Below is a small trained network, with its code and all its weights. Each question gives an input and a class and asks what happens when units are switched off, that is, made to give their printed mean instead of their output.

import numpy as np


def w(rows, s, z=0):
    codes = np.array(rows[::2]) - 128.0
    scale = np.full(codes.shape[1], s)
    scale[-1] = z or s
    return codes * scale


def f(y):
    return np.maximum(y, 0)


def log_softmax(a):
    a = a - a.max(-1, keepdims=True)
    return a - np.log(np.exp(a).sum(-1, keepdims=True))


def net(x, mask):
    res = np.array(x, float).reshape(1, 8) / 4 @ E
    y = f(res @ A[0][:, :-1].T + A[0][:, -1])
    res = res + np.where(mask, y, B[0][:, -1]) @ B[0][:, :-1]
    return log_softmax(res[-1] @ U[:, :-1].T + U[:, -1])


A, B = {}, {}
E = w([
[152,153,134,79,78,209,228,167],'x0',
[120,118,26,149,128,123,100,220],'x1',
[73,163,134,171,185,106,125,125],'x2',
[195,58,162,190,35,134,165,178],'x3',
[193,200,130,177,195,174,120,108],'x4',
[101,254,49,108,14,152,108,103],'x5',
[191,99,47,100,100,89,53,43],'x6',
[65,65,87,126,117,252,140,128],'x7',
],0.0043)
A[0] = w([
[133,108,127,132,108,154,144,157,203],'neuron 0',
[121,139,110,122,108,115,108,113,195],'neuron 1',
[105,96,139,161,195,103,109,169,155],'neuron 2',
[113,136,96,116,169,174,129,125,153],'neuron 3',
[147,162,133,126,129,133,137,130,138],'neuron 4',
[132,170,87,154,77,151,87,128,139],'neuron 5',
[147,137,110,125,170,180,116,97,166],'neuron 6',
[94,181,144,109,132,124,137,132,120],'neuron 7',
[156,119,37,104,88,50,72,119,97],'neuron 8',
[88,179,108,124,93,131,124,137,154],'neuron 9',
[109,137,122,157,49,185,167,173,214],'neuron 10',
[138,123,125,95,104,98,98,93,202],'neuron 11',
[202,163,165,147,156,91,159,101,149],'neuron 12',
[126,104,77,129,205,199,123,118,159],'neuron 13',
[158,134,192,116,119,142,103,69,157],'neuron 14',
[120,110,130,146,120,126,157,105,140],'neuron 15',
[142,119,80,180,49,164,110,129,117],'neuron 16',
[135,102,117,124,132,117,135,140,166],'neuron 17',
[80,63,170,198,202,42,123,166,114],'neuron 18',
[154,114,65,106,97,74,84,115,77],'neuron 19',
[122,137,118,128,128,139,123,128,196],'neuron 20',
[136,126,79,111,110,73,96,114,120],'neuron 21',
[128,120,137,127,136,150,120,96,190],'neuron 22',
[115,107,150,148,147,96,123,143,153],'neuron 23',
[143,9,153,107,52,167,212,198,143],'neuron 24',
[138,51,144,103,95,149,169,168,125],'neuron 25',
[99,80,173,158,154,100,128,150,195],'neuron 26',
[90,180,159,97,118,129,136,147,113],'neuron 27',
[105,102,131,162,152,108,131,123,171],'neuron 28',
[138,105,190,120,121,124,118,39,106],'neuron 29',
[108,103,121,140,216,144,82,129,239],'neuron 30',
[132,120,148,125,122,129,125,86,107],'neuron 31',
[138,125,80,106,118,98,92,122,121],'neuron 32',
[217,236,186,160,183,91,164,181,98],'neuron 33',
[167,123,91,176,63,161,150,162,109],'neuron 34',
[110,108,137,148,157,100,133,135,110],'neuron 35',
[155,140,128,144,130,101,123,110,199],'neuron 36',
[132,79,143,113,108,138,166,138,167],'neuron 37',
[113,123,101,128,187,188,115,121,163],'neuron 38',
[66,164,94,112,169,171,142,113,254],'neuron 39',
[126,97,146,133,129,128,133,143,228],'neuron 40',
[181,151,173,130,146,103,147,123,175],'neuron 41',
[139,139,109,129,171,156,136,113,164],'neuron 42',
[70,154,135,115,122,107,164,116,174],'neuron 43',
[91,200,91,149,78,160,153,141,165],'neuron 44',
[140,77,173,108,96,100,118,2,151],'neuron 45',
[6,214,130,78,90,108,165,150,89],'neuron 46',
],0.0083,0.0014)
B[0] = w([
[130,107,130,138,141,157,147,139,175],'neuron 0',
[114,129,110,134,116,110,128,148,166],'neuron 1',
[144,129,138,134,164,146,65,100,187],'neuron 2',
[106,104,126,104,122,124,142,85,169],'neuron 3',
[129,155,123,121,127,129,144,122,149],'neuron 4',
[104,158,91,147,93,158,106,136,192],'neuron 5',
[89,101,132,120,111,123,145,105,168],'neuron 6',
[158,127,113,106,141,94,136,116,161],'neuron 7',
[64,142,69,104,143,96,98,197,219],'neuron 8',
[153,136,76,121,103,112,129,130,181],'neuron 9',
[166,134,86,167,100,202,153,138,226],'neuron 10',
[97,118,137,144,111,95,120,157,181],'neuron 11',
[112,196,185,132,131,114,153,123,183],'neuron 12',
[76,81,143,96,130,137,130,76,187],'neuron 13',
[127,121,178,149,97,101,160,123,176],'neuron 14',
[132,120,145,128,125,129,124,141,144],'neuron 15',
[103,155,112,163,90,188,127,150,198],'neuron 16',
[130,120,129,118,142,135,121,135,150],'neuron 17',
[179,133,149,155,156,158,8,124,222],'neuron 18',
[75,133,87,117,142,106,108,181,193],'neuron 19',
[122,125,118,129,122,129,129,115,151],'neuron 20',
[96,135,101,118,137,97,118,176,183],'neuron 21',
[120,105,139,130,118,122,137,120,153],'neuron 22',
[146,131,140,141,137,134,91,133,163],'neuron 23',
[148,62,138,131,209,179,209,199,254],'neuron 24',
[133,91,135,127,186,148,173,160,196],'neuron 25',
[153,124,145,158,164,143,82,134,188],'neuron 26',
[165,121,104,114,143,93,141,128,166],'neuron 27',
[135,117,143,126,130,143,90,129,163],'neuron 28',
[138,109,191,159,80,107,137,131,180],'neuron 29',
[92,98,154,104,134,153,76,82,198],'neuron 30',
[128,116,150,141,107,117,134,129,148],'neuron 31',
[94,128,101,116,133,105,113,159,175],'neuron 32',
[134,255,158,88,174,126,168,110,202],'neuron 33',
[98,147,110,159,108,196,140,120,196],'neuron 34',
[139,131,133,135,137,135,90,120,156],'neuron 35',
[119,150,150,116,126,115,122,143,164],'neuron 36',
[129,96,136,135,161,132,156,148,176],'neuron 37',
[95,93,136,102,125,130,128,80,176],'neuron 38',
[149,90,109,85,118,98,144,66,200],'neuron 39',
[139,116,136,132,152,141,122,142,165],'neuron 40',
[125,179,164,136,149,125,151,120,174],'neuron 41',
[99,117,138,109,123,123,140,109,159],'neuron 42',
[171,115,120,116,118,104,121,122,168],'neuron 43',
[176,148,65,140,83,142,130,99,208],'neuron 44',
[125,95,205,170,71,83,131,167,205],'neuron 45',
[217,105,59,118,111,61,153,115,209],'neuron 46',
],0.029,0.0056)
U = w([
[67,70,150,71,129,136,126,30,173],'0',
[175,138,170,163,193,142,10,111,143],'1',
[132,254,175,108,171,120,179,101,160],'2',
[131,166,80,190,64,214,150,118,1],'3',
[129,111,208,200,66,69,147,142,198],'4',
[155,76,146,152,212,185,209,184,153],'5',
[47,151,83,111,132,83,85,203,87],'6',
[215,133,75,94,94,65,164,92,84],'7',
],0.0051,0.00051)

Each question gives the input, the list of numbers given to net, and the class t.
The units are the neurons (one row each of A and B). Each row of codes is followed by its name. A weight is (code - 128) times the scale printed after its matrix; where a second scale follows, it is the last column's (A, B and U).
mask holds one flag per neuron, in row order. A switched-off neuron (its flag False) gives its mean, the last column of its row in B, instead of its output. The means were averaged over made-up inputs and are rounded, as every weight is.
A unit's drop is (log p(t) with every unit on - log p(t) with that unit switched off) / (log p(t) with every unit on - log p(t) with every unit switched off).
The circuit of an input: a set's keep is (log p(t) with only the set's units on - log p(t) with every unit switched off) / (log p(t) with every unit on - log p(t) with every unit switched off). Starting from the 12 units with the biggest drops (on a tie, the unit counted first), units are removed one at a time, each time the one whose removal leaves the highest keep (on an exact tie, the one counted first), for as long as the keep stays at least 0.8.
units of the circuit, in order: the units of the circuit, biggest drop first
most important unit: the unit with the biggest drop
k most important neurons: the k neurons with the biggest drops, biggest first
drop when u is switched off: that unit's drop, to one decimal
input [6,-5,-4,-4,5,-5,-2,8], class 0: units of the circuit, in order : neuron 13; neuron 38
input [0,-3,-5,1,8,2,-2,1], class 2: most important unit : neuron 33
input [6,6,3,-8,-7,-6,7,-1], class 6: units of the circuit, in order : neuron 8; neuron 19
input [-6,6,3,5,6,-1,-2,7], class 1: units of the circuit, in order : neuron 18; neuron 2
input [2,-1,-1,4,-7,8,1,-3], class 3: units of the circuit, in order : neuron 10; neuron 16
input [4,-2,-8,-4,-1,1,-8,-1], class 7: units of the circuit, in order : neuron 46; neuron 27
input [-7,4,2,-8,-3,-5,-4,6], class 1: 3 most important neurons : neuron 18; neuron 2; neuron 26
input [-7,5,-8,6,8,-4,-7,-8], class 1: 4 most important neurons : neuron 18; neuron 2; neuron 26; neuron 23
input [-7,6,8,-5,-7,1,1,2], class 1: 3 most important neurons : neuron 18; neuron 2; neuron 30
input [-8,-8,5,5,-5,-5,7,-6], class 4: 3 most important neurons : neuron 45; neuron 29; neuron 14
input [1,-5,6,7,-5,-1,-8,-8], class 1: 3 most important neurons : neuron 18; neuron 26; neuron 23
input [-3,-8,5,-3,0,3,-2,7], class 7: 2 most important neurons : neuron 46; neuron 43
input [2,-1,-1,5,3,5,3,-8], class 2: 2 most important neurons : neuron 33; neuron 12
input [-7,-8,7,-7,-2,4,0,7], class 0: most important unit : neuron 30
input [-4,-3,-6,6,-5,-3,5,-4], class 4: 2 most important neurons : neuron 45; neuron 29
input [4,6,3,-5,4,1,-2,3], class 0: 2 most important neurons : neuron 13; neuron 38
input [-4,5,1,-2,-8,5,-6,7], class 7: drop when neuron 46 is switched off : 0.3
input [-3,0,7,-3,0,1,3,-1], class 6: drop when neuron 32 is switched off : 0.1
input [2,-6,-8,-7,4,-3,2,4], class 0: drop when neuron 13 is switched off : 0.1
input [-8,-8,4,-7,-2,8,-2,-8], class 7: units of the circuit, in order : neuron 46
